In the rows, zero is written as 128.
Each row is followed by its group and then its class within the group.
[131  89  61 128 154 176 149 131 140 141  71 135 134 137 122 120 113 117
 104 135] => Z335 > Z780
[124 106  85 123 140 168 114 120 130 136  83 137 180 140 121 139 131 123
 113 139] => Z335 > Z14
[126 106 118 140 142 122 116 123 133 138  69 138 154 144 140 117 127 135
 100 129] => Z523 > Z374
[106 151 172 129  86 148 121 143 112 123 169 107  40  91 149 115 143 102
  81 112] => Z525 > Z41
[121 127 119 114 125 182 127 141 127 137  98 110  44 122 113 117 104 149
 119 123] => Z310 > Z202
[161 109 110 106 141 188 137 114 138 128 130 135 149 115  99 132 123  66
 145 127] => Z310 > Z701
[130 131 158 138 126 137 148 136 140 118 104 131  87 123 115 124 124 155
  91 114] => Z525 > Z388
[102 121 158 117 114 169 155 143 127 137 139 110  42  87 114  96 135 104
 119 108] => Z310 > Z118
[110 164 161 129 121 163 136 154 122 141 152 110  59  89 136 110 125 110
 151 106] => Z310 > Z118
[151 114 120 122 139 162 138 123 134 133 110 129 117 131 121 130 118  81
 132 127] => Z310 > Z202
[143 113 127 107 147 150 154 152 120 128 157 110  87 147 146 103 122 156
 140 113] => Z335 > Z780
[156 112 124  99 135 190 154  40 138 129 154 135 158 125 104 120  88  89
 131 125] => Z310 > Z118
[140  98 118 151 152 144 122 108 133 145  58 135 182 150 129 146 110 144
 115 130] => Z335 > Z32
[140 131 149 120 123 117 138 103 132 127 142 140  93  58 123 123 128 105
  95 129] => Z525 > Z180
[107 125 158 101 123 170 130 142 110 132 121 113  70 105 144 118 125 115
 148 111] => Z335 > Z780
[119  95 125 129 143 135 129 128 114 133  95 126 134 137 131 125 127 133
 113 130] => Z523 > Z374
[127 137 141 122 141 151 161 130 126 111 163 125 150 122 123 142 129 122
  93 107] => Z525 > Z41
[131 106 151 116 117 161 138 130 140 135 113 123  78 127 103 122 132 115
 112 121] => Z525 > Z388
[107 124 170 139 113 143 127 150 102 134 138 118  65 100 151 109 155 123
 121 118] => Z523 > Z907
[ 92 137 191 116  82 166 159 152 120 107 140 108   4  89 133 104 143 143
 144 111] => Z310 > Z118
[161 121 121 107 147 155 193 133 145 142 143 151 211 165  99 147 113  54
 143 131] => Z310 > Z118
[109 152 144 135 108 135 138 135 114 123 122 115  33 105 139 114 137 126
 114 130] => Z525 > Z41
[111  90 156 129 129 152 133 137 122 118 110 109  55 110 151  88 136 177
 101  95] => Z335 > Z780
[105 148  97 128 119 120  93 121 127 132  51 133  61 122 131 107 120 177
 113 129] => Z335 > Z32
[ 98 130 129 136 132 104 123 136 124 133  86 120 117 138 122 113 109 132
 127 127] => Z523 > Z611
[ 94 163 194 119  95 135 137 153 113 132 171 109  59  92 138 127 141 114
 139  91] => Z310 > Z202
[147 101 105 129 140 182 165 122 136 126 118 141 185 147 120 151 118  68
 108 131] => Z525 > Z41
[133 139 155 128 137 181 173 115 131 103 166 130  78 133 143 123 116 123
 105 120] => Z525 > Z41
[134  94  99 135 149 128  96 116 130 135  85 132 130 115 138 127 131 123
 131 149] => Z523 > Z374
[161 105 127 115 129 135 133 137 134 149  98 117 146 111 113 116 122  53
 157 120] => Z310 > Z202
[127 118 118 130 149 146 160 141 145 137 120 119 141 145 116 163 103 116
 110 110] => Z335 > Z780
[160  85  25 113 167 194 133 114 161 153  69 140 205 156 117 147 128 112
 143 145] => Z335 > Z32
[144  88 110 105 153 134 172 133 136 138 132 125 167 149 113 126 103 116
 140 123] => Z335 > Z780
[126  93 111 126 138 145 133 127 138 125 114 135 178 149 111 189 118 122
 126 123] => Z335 > Z32
[131 106 136 121 135 153 143 139 131 128  98 125 117 129 129 128 143 122
  79 113] => Z335 > Z780
[121 125 162 142 127 157 162 150 145 120  94 118  84 122 128 105 131  97
  94 127] => Z525 > Z388
[121 137 149 112 174 154 157 115 121 129 199 138 152  72 123 130 138  93
 146 107] => Z310 > Z701
[131 100  50 125 145 157 109 124 121 148  80 132 146 138 137 103 129  84
 128 145] => Z523 > Z907
[143  91  99 124 152 163 114 126 128 134  69 142 134 143 119 135 112 150
 125 125] => Z335 > Z32
[149 128 134 123 101 122 132 126 123 137 140 127  74 100 145 115 128  87
  92 117] => Z525 > Z180
[158 109 153 116  89 140 150 127 140 110 117 143 111 109 130 115 119  99
  93 144] => Z525 > Z180
[121 124 130 129 126 146 150 132 140 127 103 132  88 103 121 125 140  78
 100  82] => Z525 > Z41
